Each row has a name. Each piece below is followed by the name of the row it came from, unless a question asks for something else. Each question is about the rows just above it.

<20>: [132 126 128 128 129 131]
<80>: [124 144 144 124 151 161]
<199>: [112 145  56 114 186  62]
<97>: [132 115  60 175 173 110]
<63>: [145  56 111 186 151 161]
<184>: [111 114  98 158 140 126]
<11>: [129 154 169 108 128 140]
<37>: [125 183 128 165 197 121]
<45>: [144 193 108 183 115 152]
<91>: [136 107  96 147 141 132]
which: [111 186]
<63>
Repeated in <20>:
[128]
which: [145  56 114 186]
<199>
which: [108 183]
<45>
which: [132 126 128 128 129 131]
<20>
Which row holds [128 128 129 131]?
<20>

<95>: [154  89 120 142 118 177 159 106 143  69 112 158 101 216 207 115 171  70
 110 152 109 160 107 126 101 164 124  91 106 102  58 114 178 184  81 105
 143 140 112 138 103 101 143 110 109 130 106 169 110 109 116 163  94 113
 133  93 111 114 116]
<156>: [134 125 125 113 143 168 182 119 113  83 124 105 134 171 152 146 167  98
 150 124 100 170 125 103 123 155 123 146 126 124  91 147 180 206  79 136
 135 165  96 168 106 107 119 102 104 132 155  96 139  92 121 134 104 141
 117 122  84 141  95]
<34>: [145 106 122 127 134 177 174 112 127  70 118 131 117 199 181 134 174  80
 131 139 101 170 117 113 110 162 124 118 115 114  71 131 182 206  75 122
 143 155 100 154 103  99 130 104 105 131 129 131 124  95 120 151  97 129
 125 107  95 127 103]
<56>: [148 101 119 131 123 183 173 117 133  71 101 140 110 213 192 122 176  82
 130 147 105 168 116 121 105 164 120 109 109 109  74 123 180 202  72 118
 147 150 106 151 103  98 136 103 112 131 121 133 118  99 114 154  93 122
 127  99  93 119 105]
<72>: [152  94 122 139 141 174 162 105 137  65 116 151 141 208 200 127 174  69
 114 147 105 166 111 118 103 163 128  98 110 110  57 120 178 195  80 113
 143 145 107 141 103  98 139 108 104 129 112 160 115 102 121 162  97 121
 132  98 109 119 114]
<129>: [137 137 116 112 141 155 187 128 103  80 127 104 130 165 155 149 162 109
 157 116  94 164 118 103 129 149 123 136 126 115  95 151 179 197  81 141
 130 183  96 179 111 113 121 108  98 129 164  81 151  90 120 127 105 140
 113 125  79 144  97]
<31>: [146 115 118 126 138 169 178 117 118  65 122 131 118 191 178 145 174  85
 139 133  94 171 116 108 113 159 125 115 117 116  74 136 180 211  76 131
 143 168  98 161 106 101 129 107  99 128 134 115 133  91 123 145 102 132
 121 111  90 133 104]
[152  94 122 139 141 174 162 105 137  65 116 151 141 208 200 127 174  69
 114 147 105 166 111 118 103 163 128  98 110 110  57 120 178 195  80 113
 143 145 107 141 103  98 139 108 104 129 112 160 115 102 121 162  97 121
 132  98 109 119 114] is in which row?
<72>
which: [154  89 120 142 118 177 159 106 143  69 112 158 101 216 207 115 171  70
 110 152 109 160 107 126 101 164 124  91 106 102  58 114 178 184  81 105
 143 140 112 138 103 101 143 110 109 130 106 169 110 109 116 163  94 113
 133  93 111 114 116]
<95>

<149>: [126 132 140 142 133]
<218>: [146 146 146 113 146]
<100>: [137 167 120 125 135]
<150>: [141 107  86 117 160]
<18>: [ 68  96 167  56 101]
<211>: [140 103  84  87  87]
<213>: [161 157 130 173  70]
<127>: [147 123 109 137  94]
<62>: [105 132 167  94 137]
<206>: [105 138 167 144 148]
<8>: [193 140  54 143 100]
<60>: [144  93  74 109 134]
which: [138 167]
<206>
which: [137  94]
<127>
Repeated in <218>:
[146]
which: [144  93]
<60>
which: [84 87]
<211>
The value that <211> holds more than once:
[87]

<179>: [116 136  91 121  78 168 106 127 129  74  94 100  55  65]
<160>: [127 123  84 127  65 117 120 113 111  65 173 130  56  58]
<77>: [118 122 131 159  95 176 129 137 159 127  83  80 107  83]
<175>: [139 100 112 126 129  65 144 138 121 117 153 118 113 109]
<81>: [127 157 106 106 119  76 135 142 115 114 170 135 126 106]
<189>: [133 136 156 122 162 187  98 116 116 185  95 155 196 159]
<151>: [135 108 100 104 130 149 129 147 104 123 129 120 136 119]
<185>: [129 107 143 140 120 176 137 120 132 168 176 136 120 176]
<94>: [151 142  71 122  53 183 135 122 117  83 201 121  45  73]
<90>: [149 119 140 110  65 162 116 128 151  89 191 110 100  75]
Repeated in <94>:
[122]
which: [173 130  56]
<160>
Repeated in <189>:
[116]
The row with [127 157 106 106 119  76 135 142 115 114 170 135 126 106] is
<81>
The row with [127  65 117 120 113 111  65] is
<160>
which: [116 136  91 121  78 168 106 127 129  74  94 100  55  65]
<179>
Where do [127 123  84 127  65 117 120 113 111  65 173 130  56  58] appear?
<160>

<32>: [172  89  66 182 130 162 149]
<2>: [192 117 174 191 187 173 150]
<49>: [179 141  59  96 195 148 147]
<92>: [ 98 121  66  84  76 158  76]
<27>: [192 116  76  78 174  89  66]
[174  89  66] is in which row?
<27>
The row with [121  66] is
<92>

<103>: [ 45 112 136 157  59 135  89  78]
<13>: [108 159 123 125 125  80 127 121]
<38>: [129  82 134  93 150 100 113 162]
<14>: [115 122 211  62 167 194 121 107]
<47>: [128  82 132 107 150 121 137 151]
<98>: [ 97 204 142 128 129 103 133 118]
<64>: [129  94 117 119 115 147 110  59]
<73>: [ 46  93 132 157  57 131 131  93]
<116>: [ 99 159 136 130 129  94 115 119]
Which row holds [ 45 112 136 157]?
<103>
which: [142 128 129 103 133]
<98>
Which value appears more than once in <13>?
[125]
Which row holds [ 97 204 142 128 129 103 133 118]?
<98>
which: [129  94 115 119]
<116>

<44>: [149 186 157 137 190 185 194 185  90 147 188 137 149 137 110 113 191 123
 153 194]
<85>: [158 114 165 120 108 114 118 111 157 179 116 175 175 160 149 154 111 146
 166 116]
<33>: [133 173 136 173 180 176 177 179  85 122 177 118 123 129 102 102 178 111
 129 178]
<167>: [ 96 121  91 119 123 119 113 120 117  84 117  91  88  92 120 144 121 141
 170 130]
<58>: [167 126 174 126 125 123 131 127 134 164 126 162 164 165 147 143 123 142
 177 129]
<168>: [116 155 110 152 160 157 155 157 101 101 152 105 101 112 113 101 154 118
 109 153]
<22>: [ 96 121  84 115 123 119 113 120 117  84 117  91  88  92 120 116 121 122
  87 113]
<25>: [156 110  87 102 105 110 104 108 131  88 108  96  98  94 123 120 109 118
  91 104]
which: [155 110]
<168>
which: [116 155 110 152 160 157 155 157 101 101 152 105 101 112 113 101 154 118
 109 153]
<168>
The row with [167 126 174 126 125 123 131 127 134 164 126 162 164 165 147 143 123 142
 177 129] is
<58>
which: [149 186 157 137 190 185 194 185  90 147 188 137 149 137 110 113 191 123
 153 194]
<44>
Which row holds [158 114 165 120 108 114 118 111]?
<85>

<54>: [ 83 123 102 131 129]
<110>: [ 83 112 139  83  83]
<55>: [145 113 148 118 119]
<43>: [118 152 101 135 132]
<170>: [121 115 132 126 126]
<165>: [129 132 126 115 126]
<125>: [ 63 137  80 139 134]
<74>: [118 152 110 147 146]
<121>: [160 135 145 125 127]
Where do [137  80 139] appear?
<125>
[132 126 115] is in which row?
<165>
The row with [115 132 126 126] is
<170>
Repeated in <110>:
[83]

